Here is a tiny trained network, its code and every weight. The questions are about switching its units off for an input and a target symbol, where a switched-off unit gives its printed mean instead of its output.

import numpy as np


def w(rows, s, z=0):
    codes = np.array(rows[::2]) - 128.0
    scale = np.full(codes.shape[1], s)
    scale[-1] = z or s
    return codes * scale


def f(y):
    return y / 2 * (1 + np.tanh(0.7978845608 * (y + 0.044715 * y**3)))


def softmax(a):
    e = np.exp(a - a.max(-1, keepdims=True))
    return e / e.sum(-1, keepdims=True)


def log_softmax(a):
    a = a - a.max(-1, keepdims=True)
    return a - np.log(np.exp(a).sum(-1, keepdims=True))


def net(x, mask):
    ids = ['αγζθπσφψ'.index(c) for c in x.split()]
    T = len(ids)
    res = E[ids] + P[:T]
    u = 0
    for l in range(2):
        r = res
        for j in range(2):
            rows = slice(2 * j, 2 * j + 2)
            q, k, v = (r @ M[l][rows].T for M in (Q, K, V))
            z = softmax(np.where(np.tri(T) > 0, q @ k.T / 2**0.5, -1e9)) @ v
            o = O[l][rows]
            res = res + np.where(mask[u + j], z, o[:, -1]) @ o[:, :-1]
        u += 2
        y = f(res @ A[l][:, :-1].T + A[l][:, -1])
        res = res + np.where(mask[u : u + 12], y, B[l][:, -1]) @ B[l][:, :-1]
        u += 12
    return log_softmax(res[-1] @ U[:, :-1].T + U[:, -1])


Q, K, V, O, A, B = {}, {}, {}, {}, {}, {}
E = w([
[78,140,170,99],'α',
[125,127,192,166],'γ',
[120,140,254,178],'ζ',
[121,106,118,89],'θ',
[139,90,45,94],'π',
[185,94,189,167],'σ',
[175,92,118,165],'φ',
[112,134,135,188],'ψ',
],0.0075)
P = w([
[123,120,136,95],'0',
[98,6,12,218],'1',
[162,186,95,154],'2',
[75,38,61,230],'3',
[193,207,90,120],'4',
[50,59,90,244],'5',
[211,234,78,125],'6',
[26,76,139,245],'7',
[233,252,88,124],'8',
[2,95,171,247],'9',
],0.0088)
Q[0] = w([
[183,211,143,44],'L0H1',
[91,22,185,67],'L0H1',
[136,124,106,137],'L0H2',
[168,201,4,239],'L0H2',
],0.011)
K[0] = w([
[210,225,106,106],'L0H1',
[70,7,126,159],'L0H1',
[120,121,127,121],'L0H2',
[124,91,134,29],'L0H2',
],0.018)
V[0] = w([
[36,206,246,103],'L0H1',
[103,135,70,84],'L0H1',
[133,119,123,128],'L0H2',
[126,116,116,130],'L0H2',
],0.011)
O[0] = w([
[207,64,2,139,5],'L0H1',
[87,162,125,244,102],'L0H1',
[131,101,117,113,131],'L0H2',
[124,116,106,129,137],'L0H2',
],0.0045,0.0032)
A[0] = w([
[128,155,158,59,97],'L0N1',
[59,139,66,139,51],'L0N2',
[131,124,121,132,127],'L0N3',
[123,146,152,83,110],'L0N4',
[92,39,126,135,17],'L0N5',
[147,93,136,190,67],'L0N6',
[224,91,20,118,108],'L0N7',
[138,100,96,141,87],'L0N8',
[150,99,141,4,77],'L0N9',
[109,176,51,35,2],'L0N10',
[111,143,157,109,127],'L0N11',
[146,99,89,156,89],'L0N12',
],0.014,0.0081)
B[0] = w([
[122,180,127,119,66],'L0N1',
[160,117,161,111,107],'L0N2',
[126,125,129,128,120],'L0N3',
[129,159,121,129,55],'L0N4',
[159,155,133,164,178],'L0N5',
[122,129,127,94,137],'L0N6',
[177,4,49,152,196],'L0N7',
[80,105,145,140,12],'L0N8',
[174,139,116,90,68],'L0N9',
[170,136,111,88,77],'L0N10',
[136,136,121,128,152],'L0N11',
[97,103,140,137,24],'L0N12',
],0.031,0.0011)
Q[1] = w([
[242,242,66,129],'L1H1',
[85,138,138,224],'L1H1',
[132,151,62,2],'L1H2',
[247,171,127,99],'L1H2',
],0.038)
K[1] = w([
[141,197,89,254],'L1H1',
[75,130,168,73],'L1H1',
[181,120,191,196],'L1H2',
[158,184,73,216],'L1H2',
],0.046)
V[1] = w([
[91,84,97,145],'L1H1',
[82,158,133,94],'L1H1',
[134,97,229,214],'L1H2',
[6,158,14,137],'L1H2',
],0.015)
O[1] = w([
[183,165,103,124,170],'L1H1',
[147,98,173,156,52],'L1H1',
[76,153,85,251,2],'L1H2',
[204,91,233,193,139],'L1H2',
],0.013,0.0062)
A[1] = w([
[85,67,143,168,3],'L1N1',
[66,125,201,137,60],'L1N2',
[54,101,158,124,18],'L1N3',
[130,196,151,146,150],'L1N4',
[63,84,162,140,179],'L1N5',
[152,96,86,178,118],'L1N6',
[113,255,188,113,51],'L1N7',
[88,183,140,122,168],'L1N8',
[100,130,104,137,206],'L1N9',
[138,66,70,154,22],'L1N10',
[108,208,165,97,189],'L1N11',
[77,132,90,134,14],'L1N12',
],0.023,0.011)
B[1] = w([
[230,139,89,200,137],'L1N1',
[142,88,70,68,176],'L1N2',
[131,45,120,100,145],'L1N3',
[159,194,145,168,150],'L1N4',
[60,176,183,108,208],'L1N5',
[143,149,77,64,168],'L1N6',
[50,69,113,3,140],'L1N7',
[150,86,132,195,204],'L1N8',
[54,106,75,150,237],'L1N9',
[83,74,246,211,153],'L1N10',
[135,164,157,203,253],'L1N11',
[222,149,160,84,217],'L1N12',
],0.032,0.0069)
U = w([
[170,159,254,158,151],'α',
[60,170,146,155,43],'γ',
[153,94,105,180,96],'ζ',
[79,146,173,67,109],'θ',
[211,37,114,81,253],'π',
[114,28,175,143,88],'σ',
[90,100,60,108,145],'φ',
[125,189,101,113,94],'ψ',
],0.0052,0.0042)

Each question gives the input, a string of symbols that net reads in full, and the target symbol t.
The units are the heads (2 rows each of Q, K, V and O) and the neurons (one row each of A and B). Each row of codes is followed by its name. A weight is (code - 128) times the scale printed after its matrix; where a second scale follows, it is the last column's (O, A, B and U).
mask holds one flag per unit, layer by layer, with each layer's heads first. A switched-off unit (its flag False) gives its mean, the last column of its rows in O or B, instead of its output. The means were averaged over made-up inputs and are rounded, as every weight is.
A unit's drop is (log p(t) with every unit on - log p(t) with that unit switched off) / (log p(t) with every unit on - log p(t) with every unit switched off).
The circuit of an input: a set's keep is (log p(t) with only the set's units on - log p(t) with every unit switched off) / (log p(t) with every unit on - log p(t) with every unit switched off). Starting from the 12 units with the biggest drops (on a tie, the unit counted first), units are removed one at a time, each time the one whose removal leaves the highest keep (on an exact tie, the one counted first), for as long as the keep stays at least 0.8.
units of the circuit, in order: the units of the circuit, biggest drop first
top k neurons: the k neurons with the biggest drops, biggest first
top k neurons in layer l: the k neurons of layer l with the biggest drops, biggest first
input α ζ ζ ζ σ, target σ: top 2 neurons : [L1N10 L0N7]
input θ ζ σ θ θ θ, target θ: units of the circuit, in order : [L1N5 L1H1 L1N2 L0N7]
input θ α θ π α, target α: top 3 neurons : [L0N6 L1N9 L1N2]
input α α π, target π: top 3 neurons in layer 0 : [L0N7 L0N2 L0N5]
input γ ζ ζ, target φ: units of the circuit, in order : [L1H2 L1N9]
input θ σ α α α φ, target θ: top 3 neurons : [L1N5 L0N5 L0N9]
input α σ ζ σ σ α α θ α, target π: units of the circuit, in order : [L0H1 L0N7 L1N11]
input α α θ φ α θ ζ π, target α: top 3 neurons in layer 0 : [L0N5 L0N7 L0N2]
input ζ ψ γ θ σ α α ζ, target ζ: units of the circuit, in order : [L1H2 L0N5 L1N8]
input φ ψ σ α ψ α, target φ: top 3 neurons : [L0N5 L1N2 L1N5]
input θ α ζ π, target θ: top 4 neurons in layer 0 : [L0N5 L0N9 L0N7 L0N2]
input α ζ α ζ φ θ σ, target γ: top 2 neurons in layer 0 : [L0N2 L0N7]
input α α α α φ, target π: top 4 neurons : [L1N6 L0N7 L0N9 L0N10]
input ψ γ θ θ θ α σ α θ, target ζ: units of the circuit, in order : [L1H2 L1N8]
input θ π φ α α α α α, target θ: top 3 neurons : [L1N5 L0N5 L0N9]
input ζ α α ζ θ α ζ θ, target ζ: units of the circuit, in order : [L1N8 L1H2 L0N5]
input α α φ α γ φ ζ φ α, target σ: top 3 neurons : [L1N10 L0N7 L1N9]
input σ ζ α α θ ζ θ, target α: top 2 neurons in layer 0 : [L0N6 L0N1]
input ζ α φ ζ, target ζ: top 4 neurons : [L0N7 L1N9 L0N5 L1N8]
input α α θ α α σ θ, target π: top 2 neurons : [L0N7 L0N6]
input γ α θ α φ α α α, target γ: units of the circuit, in order : [L1H2 L1N5 L1N9]
input ζ α α α π α, target ζ: top 2 neurons : [L0N7 L1N9]
input γ α ζ γ σ σ θ γ, target γ: units of the circuit, in order : [L1H2 L1N5 L0N2]
input α σ α α α γ, target α: units of the circuit, in order : [L0H1 L1N9 L0N5 L1H2]
input α φ α α ζ, target π: top 2 neurons : [L1N6 L0N7]
input σ ζ γ α ψ α γ θ θ α, target σ: top 4 neurons : [L0N5 L1N3 L1N9 L1N8]
input θ ψ φ θ, target θ: top 4 neurons : [L1N5 L0N9 L1N2 L0N7]
input θ ψ γ φ, target θ: top 2 neurons : [L1N5 L0N9]
input ψ α σ, target ψ: top 2 neurons in layer 1 : [L1N6 L1N4]
input α π π π σ σ, target α: top 2 neurons in layer 1 : [L1N9 L1N11]
